Below is a small trained network, with its code and all its weights. Each question gives an input and a class and asks what happens when units are switched off, that is, made to give their printed mean instead of their output.

import numpy as np


def w(rows, s, z=0):
    codes = np.array(rows[::2]) - 128.0
    scale = np.full(codes.shape[1], s)
    scale[-1] = z or s
    return codes * scale


def norm(h):
    return h / np.sqrt((h * h).mean(-1, keepdims=True) + 1e-5)


def f(y):
    return np.maximum(y, 0)


def log_softmax(a):
    a = a - a.max(-1, keepdims=True)
    return a - np.log(np.exp(a).sum(-1, keepdims=True))


def net(x, mask):
    res = np.array(x, float).reshape(1, 3) / 4 @ E
    u = 0
    for l in range(2):
        y = f(norm(res) @ A[l][:, :-1].T + A[l][:, -1])
        res = res + np.where(mask[u : u + 12], y, B[l][:, -1]) @ B[l][:, :-1]
        u += 12
    return log_softmax(norm(res)[-1] @ U[:, :-1].T + U[:, -1])


A, B = {}, {}
E = w([
[158,106,156,63,231,39,94,227,159,195,77,172],'x0',
[254,141,109,160,109,175,22,92,172,46,31,139],'x1',
[182,131,203,239,213,201,220,165,107,106,143,193],'x2',
],0.0088)
A[0] = w([
[133,134,110,54,216,60,163,97,126,229,80,182,182],'0.n0',
[127,161,123,60,99,121,110,29,65,116,103,45,165],'0.n1',
[162,151,216,74,81,164,61,120,183,2,104,236,44],'0.n2',
[162,164,94,176,153,197,126,108,87,102,40,159,20],'0.n3',
[66,111,134,123,44,207,196,92,9,140,148,95,72],'0.n4',
[193,132,180,168,143,191,152,92,164,131,109,238,59],'0.n5',
[64,76,93,169,162,158,153,179,110,151,139,133,110],'0.n6',
[134,93,191,90,178,118,145,154,110,116,177,162,71],'0.n7',
[95,100,136,231,146,223,157,131,164,137,144,119,28],'0.n8',
[132,12,35,198,130,84,97,174,74,142,153,106,1],'0.n9',
[145,112,94,173,53,183,142,69,56,102,123,91,9],'0.n10',
[99,149,131,208,118,193,128,125,92,107,40,151,10],'0.n11',
],0.0055,0.005)
B[0] = w([
[184,138,190,141,85,201,138,141,112,166,78,36,253],'0.n0',
[87,244,166,139,215,142,90,122,87,124,113,138,234],'0.n1',
[173,187,94,152,197,72,117,118,83,165,177,64,196],'0.n2',
[122,119,93,128,216,102,96,131,81,117,192,99,174],'0.n3',
[196,128,206,95,126,134,108,135,118,193,104,51,237],'0.n4',
[86,191,146,77,78,167,92,109,162,142,70,180,208],'0.n5',
[157,87,186,195,159,98,60,139,165,82,186,50,185],'0.n6',
[90,120,156,99,170,130,95,102,133,111,93,67,173],'0.n7',
[96,215,129,106,121,181,92,186,166,174,88,128,182],'0.n8',
[135,242,133,124,58,102,137,158,249,96,110,144,128],'0.n9',
[254,112,157,80,109,126,177,119,157,195,108,45,193],'0.n10',
[71,142,88,148,123,113,79,134,122,181,175,161,158],'0.n11',
],0.0063,0.0059)
A[1] = w([
[63,234,156,93,182,124,100,143,67,168,146,68,220],'1.n0',
[67,115,39,58,46,27,72,90,169,119,105,104,76],'1.n1',
[159,104,12,155,142,123,102,120,162,15,98,162,2],'1.n2',
[90,109,95,39,16,135,111,111,128,76,137,103,45],'1.n3',
[105,145,62,175,3,193,208,37,78,93,172,78,104],'1.n4',
[112,146,170,78,203,43,87,152,119,158,89,191,46],'1.n5',
[10,49,120,102,108,98,186,133,47,193,220,126,56],'1.n6',
[163,168,148,138,122,155,81,167,196,64,70,95,214],'1.n7',
[96,137,191,126,141,130,201,138,89,172,153,140,205],'1.n8',
[38,65,98,166,106,74,184,155,118,195,207,141,62],'1.n9',
[149,142,195,213,185,175,232,118,81,89,145,255,16],'1.n10',
[150,43,128,72,159,65,153,184,181,130,97,162,64],'1.n11',
],0.0093,0.0043)
B[1] = w([
[89,68,149,154,83,111,181,146,220,111,138,178,250],'1.n0',
[120,196,83,218,133,227,143,205,142,168,117,255,162],'1.n1',
[91,153,135,183,250,20,103,89,105,28,203,128,141],'1.n2',
[149,196,80,161,135,205,173,193,174,192,92,195,146],'1.n3',
[211,62,219,24,138,120,143,234,10,165,12,45,173],'1.n4',
[174,112,151,99,38,219,189,129,52,127,115,32,165],'1.n5',
[155,146,99,156,219,122,52,53,86,47,141,128,170],'1.n6',
[70,98,102,104,175,66,132,73,107,105,200,123,203],'1.n7',
[165,183,54,87,136,85,64,88,86,90,129,159,191],'1.n8',
[173,134,59,163,177,110,76,50,129,85,154,106,149],'1.n9',
[62,171,17,146,42,175,107,176,197,205,84,206,166],'1.n10',
[201,153,206,109,100,181,124,127,29,140,62,51,145],'1.n11',
],0.0092,0.018)
U = w([
[235,89,230,55,89,153,193,189,53,174,51,19,255],'0',
[82,204,45,200,105,188,145,208,200,213,85,228,98],'1',
[181,150,72,170,248,29,52,47,79,35,177,93,4],'2',
[70,38,210,157,85,45,208,90,208,136,193,108,200],'3',
],0.015,0.0019)

Each question gives the input, the list of numbers given to net, and the class t.
The units are the neurons (one row each of A and B). Each row of codes is followed by its name. A weight is (code - 128) times the scale printed after its matrix; where a second scale follows, it is the last column's (A, B and U).
mask holds one flag per neuron, layer by layer. A switched-off neuron (its flag False) gives its mean, the last column of its row in B, instead of its output. The means were averaged over made-up inputs and are rounded, as every weight is.
A unit's drop is (log p(t) with every unit on - log p(t) with that unit switched off) / (log p(t) with every unit on - log p(t) with every unit switched off).
most important unit: the unit with the biggest drop
top k neurons: the k neurons with the biggest drops, biggest first
k most important neurons of layer l: the k neurons of layer l with the biggest drops, biggest first
input [0,-8,-8], class 1: most important neuron of layer 1 -> (1.n1)
input [-7,-2,-8], class 1: 3 most important neurons of layer 1 -> (1.n1, 1.n3, 1.n5)
input [4,1,-5], class 1: top 2 neurons -> (1.n1, 1.n4)
input [-1,3,0], class 3: 3 most important neurons of layer 1 -> (1.n8, 1.n0, 1.n6)
input [5,7,6], class 2: top 3 neurons -> (1.n0, 1.n7, 1.n1)
input [-4,1,-5], class 1: top 3 neurons -> (0.n0, 1.n1, 1.n3)
input [4,7,6], class 2: 3 most important neurons of layer 1 -> (1.n0, 1.n7, 1.n2)
input [7,-8,1], class 2: 2 most important neurons of layer 0 -> (0.n4, 0.n10)
input [3,2,-2], class 3: top 2 neurons -> (0.n0, 1.n4)
input [7,2,-8], class 1: 2 most important neurons of layer 1 -> (1.n1, 1.n4)
input [-3,-3,-2], class 3: top 3 neurons -> (0.n1, 1.n0, 0.n4)
input [0,3,2], class 3: 2 most important neurons of layer 1 -> (1.n8, 1.n6)
input [5,-6,-3], class 2: top 3 neurons -> (1.n6, 1.n9, 1.n4)
input [-6,-6,7], class 1: top neuron -> (1.n10)
input [0,-3,-2], class 3: top 2 neurons -> (1.n0, 0.n0)
input [-7,-5,7], class 0: top 3 neurons -> (1.n4, 0.n1, 1.n1)
input [-2,-7,-6], class 2: 3 most important neurons of layer 1 -> (1.n6, 1.n9, 1.n10)
input [2,3,-2], class 3: top 2 neurons -> (1.n8, 1.n4)
input [-4,-5,1], class 2: 2 most important neurons of layer 1 -> (1.n6, 1.n8)
input [-4,-1,0], class 0: most important unit -> 0.n10
